Below are the code and all the weights of a small trained network. Each question names an input and a class and asks about switching units off, where a switched-off unit gives its printed mean instead of its output.

import numpy as np


def w(rows, s, z=0):
    codes = np.array(rows[::2]) - 128.0
    scale = np.full(codes.shape[1], s)
    scale[-1] = z or s
    return codes * scale


def norm(h):
    return h / np.sqrt((h * h).mean(-1, keepdims=True) + 1e-5)


def f(y):
    return np.maximum(y, 0)


def log_softmax(a):
    a = a - a.max(-1, keepdims=True)
    return a - np.log(np.exp(a).sum(-1, keepdims=True))


def net(x, mask):
    res = np.array(x, float).reshape(1, 6) / 4 @ E
    u = 0
    for l in range(2):
        y = f(norm(res) @ A[l][:, :-1].T + A[l][:, -1])
        res = res + np.where(mask[u : u + 5], y, B[l][:, -1]) @ B[l][:, :-1]
        u += 5
    return log_softmax(norm(res)[-1] @ U[:, :-1].T + U[:, -1])


A, B = {}, {}
E = w([
[169,178,163,105,90,2,150,188],'x0',
[4,186,148,207,138,118,153,114],'x1',
[131,196,38,95,163,132,143,28],'x2',
[86,19,191,144,104,177,88,148],'x3',
[95,95,98,187,68,160,199,127],'x4',
[163,68,106,60,154,33,110,118],'x5',
],0.0054)
A[0] = w([
[184,139,91,244,75,137,3,65,254],'L0N1',
[55,40,193,120,134,80,83,240,231],'L0N2',
[201,107,162,89,182,72,159,175,86],'L0N3',
[238,100,41,145,66,156,132,238,191],'L0N4',
[122,64,171,223,131,223,146,235,238],'L0N5',
],0.0047,0.00095)
B[0] = w([
[136,95,125,166,114,81,213,126,177],'L0N1',
[253,165,110,126,122,208,83,251,251],'L0N2',
[30,190,123,215,50,199,144,42,201],'L0N3',
[141,149,72,40,52,158,243,48,221],'L0N4',
[131,66,144,108,80,82,192,117,254],'L0N5',
],0.0056,0.0044)
A[1] = w([
[157,115,109,27,253,108,190,109,186],'L1N1',
[209,83,112,116,185,141,163,140,231],'L1N2',
[156,108,99,138,45,163,123,24,255],'L1N3',
[155,170,118,126,128,43,195,149,196],'L1N4',
[111,129,50,88,177,143,16,64,225],'L1N5',
],0.0069,0.0024)
B[1] = w([
[195,177,106,163,144,153,13,97,195],'L1N1',
[158,45,73,84,24,161,123,111,198],'L1N2',
[91,137,134,154,149,125,186,97,254],'L1N3',
[166,216,231,34,183,84,51,132,201],'L1N4',
[86,60,110,210,204,104,1,146,201],'L1N5',
],0.0069,0.0072)
U = w([
[178,98,41,155,167,146,50,35,96],'0',
[189,71,144,112,58,165,147,193,189],'1',
[168,218,143,89,142,73,106,167,254],'2',
[51,102,91,199,140,160,253,100,204],'3',
[174,123,55,48,77,142,234,58,7],'4',
[37,85,78,144,209,75,117,144,2],'5',
],0.0065,0.0026)

Each question gives the input, the list of numbers given to net, and the class t.
The units are the neurons (one row each of A and B). Each row of codes is followed by its name. A weight is (code - 128) times the scale printed after its matrix; where a second scale follows, it is the last column's (A, B and U).
mask holds one flag per neuron, layer by layer. A switched-off neuron (its flag False) gives its mean, the last column of its row in B, instead of its output. The means were averaged over made-up inputs and are rounded, as every weight is.
A unit's drop is (log p(t) with every unit on - log p(t) with that unit switched off) / (log p(t) with every unit on - log p(t) with every unit switched off).
The circuit of an input: a set's keep is (log p(t) with only the set's units on - log p(t) with every unit switched off) / (log p(t) with every unit on - log p(t) with every unit switched off). Starting from all 10 units, units are removed one at a time, each time the one whose removal leaves the highest keep (on an exact tie, the one counted first), for as long as the keep stays at least 0.8.
units of the circuit, in order: the units of the circuit, biggest drop first
top k neurons: the k neurons with the biggest drops, biggest first
k most important neurons of layer l: the k neurons of layer l with the biggest drops, biggest first
drop of u: that unit's drop, to one decimal
input [-4,-8,-8,-7,4,-5], class 4: units of the circuit, in order => L0N4
input [-3,-1,6,7,1,-1], class 3: units of the circuit, in order => L1N3; L1N1
input [6,-7,-5,-4,-1,-1], class 4: top 3 neurons => L0N4; L0N3; L1N5
input [-2,-8,-5,-4,0,7], class 4: top 4 neurons => L0N4; L0N3; L1N3; L1N5
input [-8,-8,-7,-7,1,4], class 4: 2 most important neurons of layer 1 => L1N3; L1N5
input [-2,-3,-7,-6,1,-7], class 4: units of the circuit, in order => L0N4; L1N5
input [7,-6,-7,-3,2,0], class 4: top 2 neurons => L0N4; L1N5
input [-5,5,5,2,-4,-3], class 5: top 2 neurons => L1N5; L0N4
input [6,8,-5,-1,5,1], class 2: 2 most important neurons of layer 1 => L1N4; L1N2
input [4,-8,3,1,-2,-4], class 4: 2 most important neurons of layer 1 => L1N3; L1N5
input [7,8,7,4,3,7], class 2: drop of L0N3 => 0.1
input [-1,-4,-4,-5,-2,-6], class 4: drop of L0N4 => 0.2
input [-6,-6,-8,-6,4,1], class 4: drop of L0N4 => 0.3
